Below are the code and all the weights of a small trained network. Each question names an input and a class and asks about switching units off, where a switched-off unit gives its printed mean instead of its output.

import numpy as np


def w(rows, s, z=0):
    codes = np.array(rows[::2]) - 128.0
    scale = np.full(codes.shape[1], s)
    scale[-1] = z or s
    return codes * scale


def f(y):
    return y / 2 * (1 + np.tanh(0.7978845608 * (y + 0.044715 * y**3)))


def log_softmax(a):
    a = a - a.max(-1, keepdims=True)
    return a - np.log(np.exp(a).sum(-1, keepdims=True))


def net(x, mask):
    res = np.array(x, float).reshape(1, 7) / 4 @ E
    y = f(res @ A[0][:, :-1].T + A[0][:, -1])
    res = res + np.where(mask, y, B[0][:, -1]) @ B[0][:, :-1]
    return log_softmax(res[-1] @ U[:, :-1].T + U[:, -1])


A, B = {}, {}
E = w([
[89,198,162,151,164],'x0',
[73,159,125,237,160],'x1',
[107,198,173,25,125],'x2',
[150,73,231,198,40],'x3',
[229,151,43,154,195],'x4',
[140,254,142,73,94],'x5',
[123,148,216,106,237],'x6',
],0.0073)
A[0] = w([
[97,162,154,136,171,107],'n1',
[122,94,136,146,92,123],'n2',
[124,127,216,83,134,133],'n3',
[92,139,105,119,99,103],'n4',
[218,161,191,77,142,204],'n5',
[90,208,119,127,136,106],'n6',
[116,90,116,110,187,125],'n7',
[109,76,124,109,185,146],'n8',
[126,228,173,169,154,189],'n9',
[110,93,196,69,134,134],'n10',
[204,160,140,97,41,158],'n11',
[75,157,145,178,224,163],'n12',
[52,84,193,211,132,154],'n13',
[10,102,182,80,120,160],'n14',
[89,173,130,158,170,96],'n15',
[110,128,78,43,57,186],'n16',
[107,131,173,137,129,109],'n17',
[71,158,128,161,63,139],'n18',
[152,161,97,204,42,232],'n19',
[188,98,87,122,206,239],'n20',
[112,63,167,193,118,177],'n21',
[160,101,114,57,61,254],'n22',
[82,91,236,121,97,163],'n23',
[141,77,158,88,150,136],'n24',
[149,111,108,153,192,94],'n25',
],0.013,0.0058)
B[0] = w([
[114,132,120,105,100,167],'n1',
[142,112,146,141,95,160],'n2',
[150,145,118,147,141,204],'n3',
[117,123,151,113,110,143],'n4',
[162,106,101,151,164,214],'n5',
[125,125,140,118,63,186],'n6',
[70,101,86,121,146,155],'n7',
[78,114,111,123,168,161],'n8',
[156,175,88,131,77,227],'n9',
[149,140,116,141,163,195],'n10',
[171,102,146,143,152,214],'n11',
[127,119,128,94,82,210],'n12',
[166,118,106,150,130,228],'n13',
[127,167,102,157,114,240],'n14',
[81,133,154,80,95,166],'n15',
[138,98,178,197,82,234],'n16',
[134,137,115,115,121,157],'n17',
[152,131,149,121,112,194],'n18',
[143,111,102,157,99,233],'n19',
[117,155,10,137,147,224],'n20',
[149,101,118,155,135,207],'n21',
[142,115,126,211,77,243],'n22',
[164,123,109,151,151,245],'n23',
[130,158,94,112,127,159],'n24',
[115,136,129,76,171,157],'n25',
],0.012,0.011)
U = w([
[88,132,199,91,164,19],'0',
[199,152,55,154,152,215],'1',
[160,209,118,90,57,12],'2',
[216,41,200,116,44,169],'3',
[87,147,153,154,2,183],'4',
[82,100,77,61,159,179],'5',
[73,77,211,71,152,3],'6',
],0.0091,0.0037)

Each question gives the input, the list of numbers given to net, and the class t.
The units are the neurons (one row each of A and B). Each row of codes is followed by its name. A weight is (code - 128) times the scale printed after its matrix; where a second scale follows, it is the last column's (A, B and U).
mask holds one flag per neuron, in row order. A switched-off neuron (its flag False) gives its mean, the last column of its row in B, instead of its output. The means were averaged over made-up inputs and are rounded, as every weight is.
A unit's drop is (log p(t) with every unit on - log p(t) with that unit switched off) / (log p(t) with every unit on - log p(t) with every unit switched off).
The circuit of an input: a set's keep is (log p(t) with only the set's units on - log p(t) with every unit switched off) / (log p(t) with every unit on - log p(t) with every unit switched off). Starting from the 12 units with the biggest drops (on a tie, the unit counted first), units are removed one at a time, each time the one whose removal leaves the highest keep (on an exact tie, the one counted first), for as long as the keep stays at least 0.8.
units of the circuit, in order: the units of the circuit, biggest drop first
k most important neurons: the k neurons with the biggest drops, biggest first
drop of u: that unit's drop, to one decimal
input [6,3,1,3,-6,-1,4], class 1: most important neuron	[n23]
input [2,2,-6,3,0,-1,-7], class 3: units of the circuit, in order	[n20; n14]
input [4,-1,5,-1,3,6,-2], class 4: units of the circuit, in order	[n6; n16]
input [1,-1,-4,-8,-4,-7,-7], class 4: units of the circuit, in order	[n23; n5]
input [3,-6,-8,-8,-4,7,-2], class 3: units of the circuit, in order	[n14; n16]
input [7,-4,2,-5,-6,-6,-2], class 4: 2 most important neurons	[n20; n5]
input [-4,7,-4,6,0,-5,-6], class 3: 2 most important neurons	[n20; n2]
input [3,5,7,-5,2,7,-2], class 2: 2 most important neurons	[n9; n22]
input [6,5,-3,2,-8,2,2], class 2: 3 most important neurons	[n16; n22; n9]
input [1,5,6,-3,-7,0,3], class 2: 2 most important neurons	[n22; n16]
input [-3,-3,-7,-8,-5,3,-4], class 3: drop of n14	0.3
input [2,3,-7,-1,-1,0,5], class 5: drop of n23	0.1
input [0,-4,4,2,-7,6,8], class 1: drop of n20	0.0
input [-4,4,1,-8,-2,0,-1], class 5: most important neuron	[n22]
